Below is a small trained network, with its code and all its weights. Each question gives an input and a target symbol and asks what happens when units are switched off, that is, made to give their printed mean instead of their output.

import numpy as np


def w(rows, s, z=0):
    codes = np.array(rows[::2]) - 128.0
    scale = np.full(codes.shape[1], s)
    scale[-1] = z or s
    return codes * scale


def norm(h):
    return h / np.sqrt((h * h).mean(-1, keepdims=True) + 1e-5)


def f(y):
    return y / 2 * (1 + np.tanh(0.7978845608 * (y + 0.044715 * y**3)))


def softmax(a):
    e = np.exp(a - a.max(-1, keepdims=True))
    return e / e.sum(-1, keepdims=True)


def log_softmax(a):
    a = a - a.max(-1, keepdims=True)
    return a - np.log(np.exp(a).sum(-1, keepdims=True))


def net(x, mask):
    ids = ['βγδεηλπσψ'.index(c) for c in x.split()]
    T = len(ids)
    res = E[ids] + P[:T]
    u = 0
    for l in range(2):
        r = norm(res)
        for j in range(2):
            rows = slice(2 * j, 2 * j + 2)
            q, k, v = (r @ M[l][rows].T for M in (Q, K, V))
            z = softmax(np.where(np.tri(T) > 0, q @ k.T / 2**0.5, -1e9)) @ v
            o = O[l][rows]
            res = res + np.where(mask[u + j], z, o[:, -1]) @ o[:, :-1]
        u += 2
        y = f(norm(res) @ A[l][:, :-1].T + A[l][:, -1])
        res = res + np.where(mask[u : u + 8], y, B[l][:, -1]) @ B[l][:, :-1]
        u += 8
    return log_softmax(norm(res)[-1] @ U[:, :-1].T + U[:, -1])


Q, K, V, O, A, B = {}, {}, {}, {}, {}, {}
E = w([
[169,176,1,115,64,107,214,207,158,118,183,105],'β',
[122,119,71,159,119,86,22,120,35,65,64,175],'γ',
[103,55,171,63,134,80,61,149,84,156,150,78],'δ',
[153,106,155,146,106,201,122,179,187,172,80,205],'ε',
[155,193,41,193,100,100,86,173,96,125,159,155],'η',
[52,90,133,183,177,112,183,148,134,92,79,23],'λ',
[200,165,177,93,182,154,125,12,155,116,175,78],'π',
[165,53,42,175,134,168,136,78,82,137,148,116],'σ',
[81,220,117,160,83,19,138,112,82,227,153,179],'ψ',
],0.015)
P = w([
[130,188,115,134,253,72,188,111,29,178,111,171],'0',
[189,143,130,174,111,82,152,184,83,136,206,110],'1',
[164,128,174,137,128,149,171,104,46,140,134,106],'2',
[145,122,161,119,115,161,168,93,75,120,149,128],'3',
[130,119,138,137,97,178,152,104,89,104,169,112],'4',
[120,110,136,145,87,188,146,93,94,88,190,119],'5',
[117,111,139,161,69,190,138,105,114,75,202,117],'6',
[106,111,130,164,97,200,134,135,102,63,214,121],'7',
],0.0075)
Q[0] = w([
[92,80,148,133,107,131,124,89,135,119,150,152],'L0H1',
[148,157,146,114,136,100,160,133,90,147,99,138],'L0H1',
[129,135,60,152,72,52,154,91,102,184,160,202],'L0H2',
[167,184,2,165,56,103,104,171,123,148,221,140],'L0H2',
],0.0086)
K[0] = w([
[141,99,105,120,141,115,119,119,165,158,96,162],'L0H1',
[138,129,100,135,95,94,102,95,134,139,114,94],'L0H1',
[173,78,123,157,106,124,150,140,160,181,58,213],'L0H2',
[178,117,198,155,56,254,108,179,233,131,102,189],'L0H2',
],0.0072)
V[0] = w([
[111,177,61,98,164,44,163,69,1,79,201,48],'L0H1',
[194,127,199,161,112,133,99,159,122,154,138,67],'L0H1',
[141,116,104,153,147,107,113,100,155,150,118,133],'L0H2',
[141,134,173,121,183,179,125,181,170,149,100,192],'L0H2',
],0.0062)
O[0] = w([
[190,71,99,170,2,56,130,22,168,168,111,94,255],'L0H1',
[72,141,202,166,60,159,152,93,121,62,165,176,136],'L0H1',
[78,94,102,105,165,101,176,102,117,135,161,131,133],'L0H2',
[226,73,101,118,153,119,172,102,90,166,145,127,129],'L0H2',
],0.0078,0.0069)
A[0] = w([
[150,2,87,57,91,85,139,22,41,142,130,48,157],'L0N1',
[54,174,185,25,209,166,8,190,131,177,125,106,4],'L0N2',
[89,46,248,40,104,123,39,190,120,183,101,185,148],'L0N3',
[163,36,125,168,7,170,97,99,168,171,128,180,124],'L0N4',
[110,19,122,201,159,122,128,105,66,74,27,57,69],'L0N5',
[75,96,197,97,145,100,4,80,57,80,38,81,96],'L0N6',
[110,86,72,137,169,195,32,19,100,16,151,93,150],'L0N7',
[141,41,206,40,173,196,61,205,40,61,182,51,78],'L0N8',
],0.006,0.003)
B[0] = w([
[149,140,159,226,143,78,85,164,201,111,190,71,252],'L0N1',
[162,136,120,192,99,181,155,77,114,97,198,121,138],'L0N2',
[172,2,112,149,44,107,150,96,128,199,109,151,148],'L0N3',
[135,114,54,215,196,138,168,108,85,142,131,136,211],'L0N4',
[53,128,132,113,179,153,191,108,168,121,161,118,169],'L0N5',
[168,65,102,51,153,58,133,232,184,130,167,151,158],'L0N6',
[122,169,135,144,118,129,138,173,127,62,101,131,183],'L0N7',
[12,148,174,65,98,69,151,115,120,59,167,75,149],'L0N8',
],0.0084,0.012)
Q[1] = w([
[134,179,156,70,162,121,101,128,175,35,151,71],'L1H1',
[105,140,105,109,176,140,98,160,133,2,185,102],'L1H1',
[164,95,100,217,176,110,207,162,100,95,187,101],'L1H2',
[181,91,150,107,162,116,73,109,112,134,162,114],'L1H2',
],0.013)
K[1] = w([
[176,78,242,52,158,220,97,132,184,150,109,176],'L1H1',
[174,48,174,123,240,254,175,211,158,153,36,211],'L1H1',
[88,122,166,117,50,210,126,190,173,56,115,184],'L1H2',
[148,121,185,84,81,116,73,131,196,72,110,66],'L1H2',
],0.0092)
V[1] = w([
[129,140,138,190,151,112,125,198,129,149,171,32],'L1H1',
[114,65,95,76,147,218,131,132,126,168,52,238],'L1H1',
[173,164,190,58,2,98,62,98,108,47,231,94],'L1H2',
[33,15,122,25,34,73,104,130,56,124,217,27],'L1H2',
],0.0056)
O[1] = w([
[114,110,98,41,214,167,154,136,143,88,105,149,221],'L1H1',
[252,109,21,229,136,122,91,132,134,216,185,85,2],'L1H1',
[115,182,150,55,60,106,161,251,224,142,94,92,97],'L1H2',
[58,16,229,85,97,47,183,222,94,78,254,38,101],'L1H2',
],0.0066,0.0085)
A[1] = w([
[188,91,91,159,103,117,103,136,50,142,139,133,148],'L1N1',
[163,184,102,92,72,99,160,149,65,102,119,170,83],'L1N2',
[135,180,145,91,137,137,165,101,207,102,145,105,81],'L1N3',
[253,115,16,154,80,174,41,57,65,192,73,173,92],'L1N4',
[136,190,54,132,119,137,131,162,192,160,139,70,150],'L1N5',
[132,176,154,69,114,115,102,48,151,93,108,131,1],'L1N6',
[96,129,125,93,151,102,111,147,111,77,112,102,120],'L1N7',
[214,156,131,157,145,123,83,169,161,173,170,140,176],'L1N8',
],0.013,0.005)
B[1] = w([
[111,137,152,156,208,180,126,96,119,92,108,137,185],'L1N1',
[140,94,130,137,104,195,84,120,98,197,83,105,152],'L1N2',
[168,172,123,57,126,185,122,134,114,123,104,116,185],'L1N3',
[205,6,125,184,190,224,32,197,46,243,37,79,245],'L1N4',
[182,106,111,117,79,89,162,66,197,160,142,145,172],'L1N5',
[137,164,234,153,154,90,75,115,92,80,157,138,154],'L1N6',
[131,155,109,99,116,132,104,143,63,133,56,168,168],'L1N7',
[73,136,102,56,32,126,168,110,166,169,62,155,168],'L1N8',
],0.012,0.011)
U = w([
[10,159,125,80,152,169,168,148,146,147,44,29,1],'β',
[149,114,122,123,147,192,81,171,66,180,101,93,249],'γ',
[63,187,150,144,82,103,129,102,61,190,119,142,48],'δ',
[136,146,60,98,126,85,105,155,94,66,64,204,40],'ε',
[148,133,86,169,193,140,167,85,138,80,202,131,54],'η',
[117,68,184,102,96,115,114,223,143,137,180,107,127],'λ',
[179,175,191,94,143,152,45,113,150,74,138,114,67],'π',
[71,109,167,98,131,189,145,136,166,141,147,254,76],'σ',
[146,164,72,65,60,157,147,134,176,153,95,124,199],'ψ',
],0.008,0.003)

Each question gives the input, a string of symbols that net reads in full, and the target symbol t.
The units are the heads (2 rows each of Q, K, V and O) and the neurons (one row each of A and B). Each row of codes is followed by its name. A weight is (code - 128) times the scale printed after its matrix; where a second scale follows, it is the last column's (O, A, B and U).
mask holds one flag per unit, layer by layer, with each layer's heads first. A switched-off unit (its flag False) gives its mean, the last column of its rows in O or B, instead of its output. The means were averaged over made-up inputs and are rounded, as every weight is.
A unit's drop is (log p(t) with every unit on - log p(t) with that unit switched off) / (log p(t) with every unit on - log p(t) with every unit switched off).
The circuit of an input: a set's keep is (log p(t) with only the set's units on - log p(t) with every unit switched off) / (log p(t) with every unit on - log p(t) with every unit switched off). Starting from the 12 units with the biggest drops (on a tie, the unit counted first), units are removed one at a time, each time the one whose removal leaves the highest keep (on an exact tie, the one counted first), for as long as the keep stays at least 0.8.
units of the circuit, in order: the units of the circuit, biggest drop first
top k neurons: the k neurons with the biggest drops, biggest first
k most important neurons of layer l: the k neurons of layer l with the biggest drops, biggest first
which heads matter: for each layer, one digit per head in row order, 1 if its drop is at least 0.15 and else 0, layers parted by /
input η ε ε, target σ: units of the circuit, in order	[L1N4]
input ε π δ β, target λ: units of the circuit, in order	[L0H2, L1H2]
input λ γ σ π σ ε π λ, target η: units of the circuit, in order	[L1H1, L1N4, L0N1]
input γ ψ σ, target η: which heads matter	00 / 00
input λ λ ψ ε γ γ δ γ, target λ: units of the circuit, in order	[L1H2, L0H1, L0N4]
input δ ε δ π γ σ ψ, target ψ: which heads matter	11 / 01
input γ γ ψ ε γ ε γ, target ε: units of the circuit, in order	[L1N4, L0N6]
input λ ε σ γ ψ γ λ γ, target η: units of the circuit, in order	[L0H2, L1N4, L0N1, L0N5]
input σ ε σ δ β, target λ: units of the circuit, in order	[L1H2, L0H2, L0N8]
input β ε β ψ γ δ λ η, target η: units of the circuit, in order	[L0H2, L1H2, L1N4]
input ε π π η σ σ λ, target η: which heads matter	10 / 11
input ψ π γ σ ψ ψ δ λ, target β: top 2 neurons	[L1N4, L0N5]
input δ η ε λ β, target η: top 2 neurons	[L0N4, L1N4]
input π π π, target π: top neuron	[L1N6]
input γ ε σ η δ π ψ, target ψ: which heads matter	01 / 01
input γ β σ ε γ η δ ψ, target λ: which heads matter	01 / 01
input π γ γ ε β ε, target σ: top 4 neurons	[L0N3, L1N4, L0N1, L0N2]
input ψ π ε η π λ σ γ, target η: top 2 neurons	[L0N4, L1N4]
input η σ γ ε π σ, target ψ: which heads matter	11 / 01
input γ ε ψ π λ β, target η: which heads matter	01 / 01
input γ π λ ε δ σ, target λ: which heads matter	11 / 01
input λ λ λ, target β: units of the circuit, in order	[L1N4]
input η ε ψ ψ η π π γ, target ψ: which heads matter	01 / 01
input ψ η ψ π ε π β γ, target ψ: 2 most important neurons of layer 0	[L0N4, L0N7]
input β π η π δ η π ψ, target δ: top 2 neurons	[L1N4, L0N1]
